Below are the code and all the weights of a small trained network. Each question names an input and a target symbol and asks about switching units off, where a switched-off unit gives its printed mean instead of its output.

import numpy as np


def w(rows, s, z=0):
    codes = np.array(rows[::2]) - 128.0
    scale = np.full(codes.shape[1], s)
    scale[-1] = z or s
    return codes * scale


def norm(h):
    return h / np.sqrt((h * h).mean(-1, keepdims=True) + 1e-5)


def f(y):
    return y / 2 * (1 + np.tanh(0.7978845608 * (y + 0.044715 * y**3)))


def softmax(a):
    e = np.exp(a - a.max(-1, keepdims=True))
    return e / e.sum(-1, keepdims=True)


def log_softmax(a):
    a = a - a.max(-1, keepdims=True)
    return a - np.log(np.exp(a).sum(-1, keepdims=True))


def net(x, mask):
    ids = ['αγεζηλσω'.index(c) for c in x.split()]
    T = len(ids)
    res = E[ids] + P[:T]
    u = 0
    for l in range(3):
        r = norm(res)
        for j in range(2):
            rows = slice(2 * j, 2 * j + 2)
            q, k, v = (r @ M[l][rows].T for M in (Q, K, V))
            z = softmax(np.where(np.tri(T) > 0, q @ k.T / 2**0.5, -1e9)) @ v
            o = O[l][rows]
            res = res + np.where(mask[u + j], z, o[:, -1]) @ o[:, :-1]
        u += 2
        y = f(norm(res) @ A[l][:, :-1].T + A[l][:, -1])
        res = res + np.where(mask[u : u + 4], y, B[l][:, -1]) @ B[l][:, :-1]
        u += 4
    return log_softmax(norm(res)[-1] @ U[:, :-1].T + U[:, -1])


Q, K, V, O, A, B = {}, {}, {}, {}, {}, {}
E = w([
[254,109,159],'α',
[145,191,49],'γ',
[216,224,106],'ε',
[141,80,40],'ζ',
[21,161,103],'η',
[141,180,160],'λ',
[126,102,100],'σ',
[179,24,109],'ω',
],0.011)
P = w([
[136,182,253],'0',
[218,80,173],'1',
[152,87,127],'2',
[250,90,146],'3',
[108,125,94],'4',
[199,95,132],'5',
[84,101,123],'6',
],0.0045)
Q[0] = w([
[141,170,207],'0.h1',
[43,211,134],'0.h1',
[254,196,15],'0.h2',
[137,85,40],'0.h2',
],0.0087)
K[0] = w([
[90,119,93],'0.h1',
[58,123,152],'0.h1',
[152,157,247],'0.h2',
[84,149,142],'0.h2',
],0.014)
V[0] = w([
[30,183,117],'0.h1',
[169,75,110],'0.h1',
[194,192,132],'0.h2',
[52,40,247],'0.h2',
],0.011)
O[0] = w([
[1,100,137,3],'0.h1',
[146,119,154,202],'0.h1',
[182,180,146,227],'0.h2',
[147,172,11,12],'0.h2',
],0.011,0.0048)
A[0] = w([
[20,103,135,106],'0.n1',
[57,137,66,27],'0.n2',
[151,73,168,3],'0.n3',
[8,138,95,23],'0.n4',
],0.013,0.00053)
B[0] = w([
[85,154,40,248],'0.n1',
[124,5,127,178],'0.n2',
[172,91,105,241],'0.n3',
[84,33,5,254],'0.n4',
],0.012,0.003)
Q[1] = w([
[156,34,165],'1.h1',
[201,2,72],'1.h1',
[33,66,200],'1.h2',
[86,29,130],'1.h2',
],0.012)
K[1] = w([
[87,165,83],'1.h1',
[4,133,108],'1.h1',
[188,188,58],'1.h2',
[169,148,118],'1.h2',
],0.019)
V[1] = w([
[169,4,124],'1.h1',
[52,153,68],'1.h1',
[138,206,137],'1.h2',
[47,65,178],'1.h2',
],0.018)
O[1] = w([
[176,7,184,254],'1.h1',
[163,144,49,61],'1.h1',
[121,205,88,94],'1.h2',
[84,64,199,53],'1.h2',
],0.014,0.0069)
A[1] = w([
[114,163,245,151],'1.n1',
[107,198,154,244],'1.n2',
[133,82,191,2],'1.n3',
[106,145,120,19],'1.n4',
],0.012,0.00078)
B[1] = w([
[12,2,189,254],'1.n1',
[66,187,91,142],'1.n2',
[194,151,8,225],'1.n3',
[122,173,124,107],'1.n4',
],0.0081,0.0048)
Q[2] = w([
[85,253,154],'2.h1',
[157,63,218],'2.h1',
[123,184,185],'2.h2',
[131,2,131],'2.h2',
],0.016)
K[2] = w([
[144,5,132],'2.h1',
[57,193,30],'2.h1',
[124,83,60],'2.h2',
[148,234,87],'2.h2',
],0.015)
V[2] = w([
[4,203,6],'2.h1',
[71,102,219],'2.h1',
[22,77,126],'2.h2',
[167,168,135],'2.h2',
],0.012)
O[2] = w([
[71,250,107,2],'2.h1',
[113,146,196,163],'2.h1',
[72,81,103,61],'2.h2',
[150,114,146,148],'2.h2',
],0.013,0.0055)
A[2] = w([
[87,44,210,251],'2.n1',
[112,113,126,97],'2.n2',
[145,151,2,130],'2.n3',
[152,162,248,119],'2.n4',
],0.014,0.0032)
B[2] = w([
[42,156,48,255],'2.n1',
[121,127,115,125],'2.n2',
[90,5,130,205],'2.n3',
[57,202,210,206],'2.n4',
],0.015,0.0092)
U = w([
[222,162,161,198],'α',
[80,135,137,70],'γ',
[100,161,180,241],'ε',
[150,6,204,170],'ζ',
[92,85,56,222],'η',
[127,198,70,209],'λ',
[164,164,47,90],'σ',
[183,119,117,3],'ω',
],0.011,0.0026)

Each question gives the input, a string of symbols that net reads in full, and the target symbol t.
The units are the heads (2 rows each of Q, K, V and O) and the neurons (one row each of A and B). Each row of codes is followed by its name. A weight is (code - 128) times the scale printed after its matrix; where a second scale follows, it is the last column's (O, A, B and U).
mask holds one flag per unit, layer by layer, with each layer's heads first. A switched-off unit (its flag False) gives its mean, the last column of its rows in O or B, instead of its output. The means were averaged over made-up inputs and are rounded, as every weight is.
A unit's drop is (log p(t) with every unit on - log p(t) with that unit switched off) / (log p(t) with every unit on - log p(t) with every unit switched off).
most important unit: the unit with the biggest drop
heads that matter: for each layer, one digit per head in row order, 1 if its drop is at least 0.15 and else 0, layers parted by /
drop of u: that unit's drop, to one decimal
input λ ζ ζ ε ζ γ, target λ: most important unit	0.h2
input ω ζ ζ α σ ζ λ, target α: heads that matter	01 / 01 / 01
input α ω ω λ, target α: heads that matter	11 / 01 / 00
input η ζ σ γ ζ ε, target ε: heads that matter	10 / 01 / 10
input α σ α, target α: heads that matter	01 / 01 / 00
input ε α ζ, target ε: heads that matter	01 / 10 / 00
input λ ε ω ε ζ, target λ: heads that matter	10 / 11 / 00
input ζ γ ζ ζ λ η ε, target ε: heads that matter	10 / 00 / 10
input λ ζ ζ ζ ζ, target λ: heads that matter	00 / 10 / 00
input σ ζ γ ζ ε ε, target σ: heads that matter	01 / 00 / 00
input σ ζ λ ζ, target σ: heads that matter	01 / 00 / 00
input λ ζ λ σ, target λ: drop of 2.n1	0.0
input ε ζ ζ, target ε: drop of 0.h2	0.7
input σ λ σ, target σ: most important unit	0.h2
input λ ε ε ζ λ ζ ω, target λ: drop of 1.h1	0.5
input σ γ ζ λ, target σ: drop of 0.h2	1.0
